Here is a tiny trained network, its code and every weight. The questions are about switching its units off for an input and a class, where a switched-off unit gives its printed mean instead of its output.

import numpy as np


def w(rows, s, z=0):
    codes = np.array(rows[::2]) - 128.0
    scale = np.full(codes.shape[1], s)
    scale[-1] = z or s
    return codes * scale


def f(y):
    return y / 2 * (1 + np.tanh(0.7978845608 * (y + 0.044715 * y**3)))


def log_softmax(a):
    a = a - a.max(-1, keepdims=True)
    return a - np.log(np.exp(a).sum(-1, keepdims=True))


def net(x, mask):
    res = np.array(x, float).reshape(1, 8) / 4 @ E
    y = f(res @ A[0][:, :-1].T + A[0][:, -1])
    res = res + np.where(mask, y, B[0][:, -1]) @ B[0][:, :-1]
    return log_softmax(res[-1] @ U[:, :-1].T + U[:, -1])


A, B = {}, {}
E = w([
[105,130,97,146,140,125,155,108,107,132,122],'x0',
[104,134,120,143,125,124,127,138,114,119,117],'x1',
[99,124,111,138,137,128,138,109,115,129,127],'x2',
[139,105,33,136,109,250,92,151,115,63,180],'x3',
[179,46,81,167,86,144,42,114,152,208,46],'x4',
[144,219,86,219,113,74,94,54,210,85,149],'x5',
[104,122,127,130,138,130,117,120,123,123,125],'x6',
[122,67,71,51,108,71,161,128,173,17,76],'x7',
],0.012)
A[0] = w([
[108,199,175,88,200,115,163,128,79,72,255,2],'n0',
[95,143,209,91,141,66,169,78,149,142,156,54],'n1',
[128,193,177,179,171,190,136,103,77,159,175,108],'n2',
[151,60,73,99,104,83,163,119,166,99,95,121],'n3',
[103,129,152,80,93,126,191,106,145,69,143,129],'n4',
[91,99,201,66,153,182,106,123,72,128,56,126],'n5',
[105,108,133,80,108,118,152,180,36,149,172,122],'n6',
[137,200,91,172,144,112,109,82,226,114,134,146],'n7',
[164,27,67,179,90,144,55,100,161,229,21,19],'n8',
[123,70,151,80,123,141,143,163,64,190,156,114],'n9',
[139,168,192,165,141,196,84,101,87,187,179,81],'n10',
[146,116,62,129,96,223,85,149,122,101,190,87],'n11',
[130,108,46,132,89,165,98,143,106,102,188,90],'n12',
[113,110,105,95,111,118,142,91,151,170,181,96],'n13',
[107,192,132,202,90,71,79,69,198,92,186,154],'n14',
[138,101,107,183,117,171,117,140,108,67,183,46],'n15',
[144,131,195,168,166,70,118,119,97,157,57,69],'n16',
[107,115,184,137,138,26,162,106,146,160,67,72],'n17',
[156,188,99,175,102,106,67,56,164,97,151,120],'n18',
[129,194,162,158,157,197,102,116,83,188,127,111],'n19',
[159,66,108,96,173,138,154,180,48,157,88,172],'n20',
[160,155,141,192,124,173,110,157,85,231,211,96],'n21',
[149,120,118,149,176,206,149,141,100,35,211,80],'n22',
[117,69,166,58,139,172,130,175,42,147,97,136],'n23',
[171,84,166,139,91,159,192,142,78,123,128,210],'n24',
[143,87,62,38,145,90,126,130,161,35,90,102],'n25',
],0.0095,0.0039)
B[0] = w([
[75,198,106,94,175,107,119,206,217,124,168,226],'n0',
[143,152,142,92,123,163,152,132,90,171,120,178],'n1',
[118,125,125,104,105,119,105,129,125,63,107,215],'n2',
[77,106,116,112,69,158,110,97,116,73,110,181],'n3',
[101,149,121,121,82,109,115,156,148,87,139,171],'n4',
[182,111,118,183,144,104,107,127,144,133,131,179],'n5',
[134,101,83,166,140,123,138,135,139,134,164,179],'n6',
[173,80,109,154,156,101,120,105,138,120,165,217],'n7',
[58,247,115,114,143,106,139,255,214,126,166,253],'n8',
[175,91,106,144,149,137,133,127,148,123,180,188],'n9',
[102,124,138,133,55,132,96,114,93,86,101,219],'n10',
[188,137,196,99,183,183,177,128,106,200,74,217],'n11',
[165,120,162,102,144,174,174,111,91,163,98,193],'n12',
[129,127,140,131,119,129,133,135,131,131,128,126],'n13',
[173,73,80,176,173,100,151,121,149,124,145,238],'n14',
[155,135,154,89,128,125,153,126,96,169,114,176],'n15',
[138,142,143,87,160,171,163,87,106,177,83,183],'n16',
[159,121,204,83,153,176,187,90,96,173,82,188],'n17',
[189,107,121,165,147,95,119,103,140,137,178,216],'n18',
[92,86,163,76,76,108,77,71,116,87,114,206],'n19',
[150,117,82,149,106,79,132,94,125,139,164,190],'n20',
[68,110,139,134,88,124,99,105,118,66,79,230],'n21',
[128,154,154,97,153,127,171,134,123,165,112,208],'n22',
[171,86,95,154,151,95,114,115,138,136,171,205],'n23',
[132,134,89,155,144,128,115,91,137,135,138,168],'n24',
[73,113,140,116,64,153,76,89,101,69,79,203],'n25',
],0.011,0.019)
U = w([
[175,16,90,215,151,94,116,94,127,125,217,174],'0',
[62,74,157,115,36,132,76,84,99,11,76,186],'1',
[63,242,130,119,144,111,123,230,163,127,190,180],'2',
[161,112,209,94,165,201,169,98,78,225,72,3],'3',
],0.011,0.0017)

Each question gives the input, the list of numbers given to net, and the class t.
The units are the neurons (one row each of A and B). Each row of codes is followed by its name. A weight is (code - 128) times the scale printed after its matrix; where a second scale follows, it is the last column's (A, B and U).
mask holds one flag per neuron, in row order. A switched-off neuron (its flag False) gives its mean, the last column of its row in B, instead of its output. The means were averaged over made-up inputs and are rounded, as every weight is.
A unit's drop is (log p(t) with every unit on - log p(t) with that unit switched off) / (log p(t) with every unit on - log p(t) with every unit switched off).
unit that matters most: the unit with the biggest drop
k most important neurons: the k neurons with the biggest drops, biggest first
drop of u: that unit's drop, to one decimal
input [-7,5,5,-6,0,1,-8,4], class 3: unit that matters most	n17
input [7,5,6,2,-6,-3,5,-7], class 1: 2 most important neurons	n8, n19
input [-4,5,-4,-2,5,-4,-5,-1], class 2: 4 most important neurons	n8, n14, n7, n18
input [5,2,8,-3,7,-8,-2,-8], class 0: 2 most important neurons	n23, n9
input [7,-3,-2,8,-5,6,5,-3], class 3: 2 most important neurons	n11, n22
input [1,-5,1,2,8,-1,1,-7], class 2: 2 most important neurons	n8, n25
input [1,0,1,-4,-4,4,-1,-1], class 0: 3 most important neurons	n8, n14, n11
input [7,-6,-8,-7,1,-7,-6,0], class 0: 4 most important neurons	n23, n20, n11, n9
input [-4,-6,-3,-7,8,-7,3,1], class 2: 2 most important neurons	n8, n14
input [-3,2,6,3,5,7,4,6], class 0: 2 most important neurons	n18, n14
input [-4,-3,-3,-5,5,1,-8,-1], class 2: 3 most important neurons	n8, n11, n12
input [3,7,5,-6,5,-2,1,2], class 3: 3 most important neurons	n17, n0, n16
input [0,6,1,8,6,-1,5,-6], class 3: drop of n0	0.1
input [2,1,1,-1,8,-5,1,-6], class 2: drop of n8	2.9
input [7,-6,1,-6,8,-6,5,-3], class 2: drop of n8	2.6
input [-4,-6,-7,4,-4,-5,-1,-7], class 1: unit that matters most	n21
